Below are the code and all the weights of a small trained network. Each question names an input and a class and asks about switching units off, where a switched-off unit gives its printed mean instead of its output.

import numpy as np


def w(rows, s, z=0):
    codes = np.array(rows[::2]) - 128.0
    scale = np.full(codes.shape[1], s)
    scale[-1] = z or s
    return codes * scale


def f(y):
    return np.maximum(y, 0)


def log_softmax(a):
    a = a - a.max(-1, keepdims=True)
    return a - np.log(np.exp(a).sum(-1, keepdims=True))


def net(x, mask):
    res = np.array(x, float).reshape(1, 5) / 4 @ E
    y = f(res @ A[0][:, :-1].T + A[0][:, -1])
    res = res + np.where(mask, y, B[0][:, -1]) @ B[0][:, :-1]
    return log_softmax(res[-1] @ U[:, :-1].T + U[:, -1])


A, B = {}, {}
E = w([
[111,140,126,131,129,135,83,121,153,157,132],'x0',
[114,103,131,147,114,139,118,123,110,118,147],'x1',
[118,105,65,94,95,134,90,153,108,128,187],'x2',
[124,167,208,16,95,146,79,77,147,27,87],'x3',
[187,130,4,190,193,236,93,98,207,30,103],'x4',
],0.013)
A[0] = w([
[155,113,74,170,175,186,175,153,103,163,155,57],'N0',
[167,102,61,167,186,163,98,133,170,64,98,12],'N1',
[138,146,119,85,133,107,84,136,170,39,93,45],'N2',
[143,105,66,217,187,120,159,169,155,189,136,152],'N3',
[160,104,64,155,156,183,150,88,220,77,142,4],'N4',
[123,142,166,81,136,174,70,92,165,1,126,117],'N5',
],0.0095,0.0015)
B[0] = w([
[132,182,115,46,173,147,123,104,156,79,152,216],'N0',
[138,87,254,94,116,61,174,220,104,183,57,249],'N1',
[175,148,178,142,149,164,125,34,151,121,162,193],'N2',
[162,116,106,88,89,240,50,25,170,44,124,251],'N3',
[103,96,130,160,123,106,150,185,45,224,97,248],'N4',
[150,143,93,106,143,175,71,75,143,102,135,236],'N5',
],0.0097,0.017)
U = w([
[159,144,78,129,104,186,100,52,162,9,160,249],'0',
[105,82,173,132,93,74,151,210,86,225,154,7],'1',
],0.013,0.0018)

Each question gives the input, the list of numbers given to net, and the class t.
The units are the neurons (one row each of A and B). Each row of codes is followed by its name. A weight is (code - 128) times the scale printed after its matrix; where a second scale follows, it is the last column's (A, B and U).
mask holds one flag per neuron, in row order. A switched-off neuron (its flag False) gives its mean, the last column of its row in B, instead of its output. The means were averaged over made-up inputs and are rounded, as every weight is.
A unit's drop is (log p(t) with every unit on - log p(t) with that unit switched off) / (log p(t) with every unit on - log p(t) with every unit switched off).
The circuit of an input: a set's keep is (log p(t) with only the set's units on - log p(t) with every unit switched off) / (log p(t) with every unit on - log p(t) with every unit switched off). Starting from all 6 units, units are removed one at a time, each time the one whose removal leaves the highest keep (on an exact tie, the one counted first), for as long as the keep stays at least 0.8.
units of the circuit, in order: the units of the circuit, biggest drop first
top k neurons: the k neurons with the biggest drops, biggest first
drop when u is switched off: that unit's drop, to one decimal
input [1,-2,3,-4,-4], class 0: top 2 neurons => (N1 N4)
input [0,-5,-2,-2,8], class 1: top neuron => (N1)
input [-8,-2,-5,1,2], class 1: top 2 neurons => (N3 N0)
input [-7,-5,5,5,-5], class 0: top 2 neurons => (N1 N4)
input [-6,7,7,-1,7], class 1: top 2 neurons => (N1 N4)
input [8,-6,6,7,-6], class 0: top 2 neurons => (N1 N4)
input [7,-8,1,-7,8], class 1: top 3 neurons => (N1 N4 N5)
input [5,8,4,-6,7], class 1: top 3 neurons => (N1 N4 N5)
input [5,-6,5,-4,-3], class 0: top 2 neurons => (N1 N4)
input [-4,-8,1,-5,7], class 1: drop when N4 is switched off => 1.1
input [3,8,-2,-7,-6], class 0: drop when N4 is switched off => 0.1
input [-5,3,8,-3,8], class 1: drop when N1 is switched off => 0.9
input [-6,-2,-1,3,7], class 1: drop when N1 is switched off => 0.3
input [1,7,-2,1,6], class 1: units of the circuit, in order => (N1)
